Here is a tiny trained network, its code and every weight. The questions are about switching its units off for an input and a class, where a switched-off unit gives its printed mean instead of its output.

import numpy as np


def w(rows, s, z=0):
    codes = np.array(rows[::2]) - 128.0
    scale = np.full(codes.shape[1], s)
    scale[-1] = z or s
    return codes * scale


def f(y):
    return np.maximum(y, 0)


def log_softmax(a):
    a = a - a.max(-1, keepdims=True)
    return a - np.log(np.exp(a).sum(-1, keepdims=True))


def net(x, mask):
    res = np.array(x, float).reshape(1, 8) / 4 @ E
    y = f(res @ A[0][:, :-1].T + A[0][:, -1])
    res = res + np.where(mask, y, B[0][:, -1]) @ B[0][:, :-1]
    return log_softmax(res[-1] @ U[:, :-1].T + U[:, -1])


A, B = {}, {}
E = w([
[134,132,125,129,130,125,131,125,125],'x0',
[131,127,127,126,126,119,134,125,131],'x1',
[87,175,118,192,133,39,51,126,156],'x2',
[58,116,48,160,130,169,186,81,165],'x3',
[130,129,127,129,125,133,126,133,134],'x4',
[128,130,128,129,125,132,126,131,130],'x5',
[132,131,124,128,127,128,126,126,123],'x6',
[161,123,178,140,133,170,112,4,190],'x7',
],0.016)
A[0] = w([
[212,122,230,67,120,114,88,129,101,71],'n0',
[112,128,133,139,142,141,160,169,104,53],'n1',
[96,159,119,167,151,88,150,172,124,76],'n2',
[152,130,99,96,170,92,153,136,167,123],'n3',
[73,134,111,106,138,135,177,167,92,51],'n4',
[128,74,78,112,136,254,217,33,183,100],'n5',
[180,73,164,66,122,186,202,164,92,170],'n6',
[152,142,123,118,97,97,111,141,112,72],'n7',
[66,159,28,174,131,143,176,115,165,106],'n8',
[98,158,104,201,118,73,70,88,161,29],'n9',
[41,124,23,173,137,135,169,109,161,56],'n10',
[151,106,121,193,119,95,146,113,135,80],'n11',
[171,138,215,156,137,135,70,31,197,4],'n12',
[211,129,226,84,128,130,89,133,104,38],'n13',
[78,96,53,169,124,119,131,129,144,7],'n14',
[158,140,185,129,121,124,95,45,170,112],'n15',
[170,73,72,120,164,143,94,109,128,94],'n16',
[159,153,181,134,138,135,93,48,157,177],'n17',
[96,128,124,164,130,122,103,104,157,18],'n18',
[186,119,220,102,122,112,88,142,83,205],'n19',
[135,117,58,82,142,125,159,149,145,41],'n20',
[147,120,84,141,62,151,110,78,76,109],'n21',
[80,185,114,191,130,61,72,86,148,147],'n22',
[89,113,28,100,96,116,188,221,71,81],'n23',
[97,170,116,172,148,91,101,105,183,18],'n24',
[149,108,145,73,123,186,159,37,162,85],'n25',
[191,72,155,33,112,183,199,194,87,30],'n26',
[122,116,141,84,113,123,102,120,119,135],'n27',
[143,169,133,120,119,31,21,206,90,148],'n28',
[133,129,130,92,156,108,121,162,160,96],'n29',
],0.011,0.015)
B[0] = w([
[175,68,149,101,137,201,98,88,182,182],'n0',
[141,133,128,130,122,130,134,99,126,137],'n1',
[111,160,127,148,120,91,143,143,106,168],'n2',
[133,134,139,117,128,139,136,135,139,134],'n3',
[157,110,142,130,118,145,134,83,148,155],'n4',
[111,163,228,198,94,89,150,82,122,231],'n5',
[167,80,71,80,170,176,93,112,148,210],'n6',
[123,147,147,149,126,115,141,137,146,140],'n7',
[145,105,109,74,146,170,107,123,131,205],'n8',
[164,87,136,104,152,207,109,89,184,177],'n9',
[149,124,61,71,159,122,93,157,128,198],'n10',
[127,138,113,123,132,140,120,101,148,135],'n11',
[118,166,2,31,149,90,104,230,73,183],'n12',
[153,100,134,138,138,198,137,69,173,170],'n13',
[130,182,74,116,130,79,127,185,82,154],'n14',
[158,91,71,111,168,170,101,116,121,186],'n15',
[120,140,137,128,122,120,116,122,125,134],'n16',
[131,85,143,137,116,167,151,87,155,202],'n17',
[171,99,149,142,126,161,149,93,158,138],'n18',
[118,142,80,117,139,78,136,194,117,213],'n19',
[121,112,143,157,116,140,133,117,140,141],'n20',
[124,125,135,140,104,130,151,128,133,139],'n21',
[124,130,90,87,138,101,142,160,117,223],'n22',
[187,72,125,116,173,199,97,90,170,220],'n23',
[144,84,138,152,132,185,121,72,163,156],'n24',
[91,156,179,178,115,89,141,103,110,188],'n25',
[96,167,40,85,147,89,116,182,109,186],'n26',
[135,136,97,143,121,122,123,125,147,143],'n27',
[66,184,183,153,88,55,177,160,63,252],'n28',
[121,137,125,155,98,131,124,132,109,138],'n29',
],0.013,0.024)
U = w([
[135,134,46,95,160,145,98,195,133,72],'0',
[166,74,126,136,160,226,101,26,198,255],'1',
[81,179,233,249,102,114,130,108,127,70],'2',
],0.012,0.0026)

Each question gives the input, the list of numbers given to net, and the class t.
The units are the neurons (one row each of A and B). Each row of codes is followed by its name. A weight is (code - 128) times the scale printed after its matrix; where a second scale follows, it is the last column's (A, B and U).
mask holds one flag per neuron, in row order. A switched-off neuron (its flag False) gives its mean, the last column of its row in B, instead of its output. The means were averaged over made-up inputs and are rounded, as every weight is.
A unit's drop is (log p(t) with every unit on - log p(t) with that unit switched off) / (log p(t) with every unit on - log p(t) with every unit switched off).
The circuit of an input: a set's keep is (log p(t) with only the set's units on - log p(t) with every unit switched off) / (log p(t) with every unit on - log p(t) with every unit switched off). Starting from the 12 units with the biggest drops (on a tie, the unit counted first), units are removed one at a time, each time the one whose removal leaves the highest keep (on an exact tie, the one counted first), for as long as the keep stays at least 0.8.
circuit, biggest first: the units of the circuit, biggest drop first
unit that matters most: the unit with the biggest drop
k most important neurons: the k neurons with the biggest drops, biggest first
drop of u: that unit's drop, to one decimal
input [-1,4,3,-7,5,-2,-4,-5], class 2: circuit, biggest first	[n28]
input [6,5,1,-3,7,1,-8,6], class 0: 3 most important neurons	[n12, n23, n19]
input [-8,3,7,0,7,6,-2,-6], class 2: 2 most important neurons	[n28, n12]
input [-6,-2,5,0,7,2,3,6], class 0: 3 most important neurons	[n12, n23, n22]
input [-3,3,8,2,-4,5,1,1], class 1: 4 most important neurons	[n9, n24, n19, n26]
input [4,3,7,-1,8,-2,-2,6], class 0: 2 most important neurons	[n12, n22]
input [5,4,-1,-1,8,-8,-4,1], class 1: 3 most important neurons	[n28, n12, n26]
input [8,-7,1,-1,1,2,-1,6], class 0: 2 most important neurons	[n12, n23]
input [-3,-8,5,-8,-8,8,6,8], class 0: 2 most important neurons	[n12, n19]
input [-4,-1,0,4,-7,0,-8,3], class 2: 3 most important neurons	[n5, n23, n6]
input [4,-5,-1,3,-3,-3,-6,-1], class 1: 2 most important neurons	[n28, n12]
input [-4,-5,-1,2,6,0,8,7], class 2: 2 most important neurons	[n5, n25]
input [-2,-3,2,-1,1,-1,-3,8], class 0: drop of n12	3.7
input [-5,-6,-5,4,-5,-5,-5,-3], class 1: drop of n9	0.0
input [2,-1,1,-8,5,-5,0,0], class 2: unit that matters most	n28
input [3,8,6,-3,-2,-4,-8,-7], class 2: drop of n28	0.4
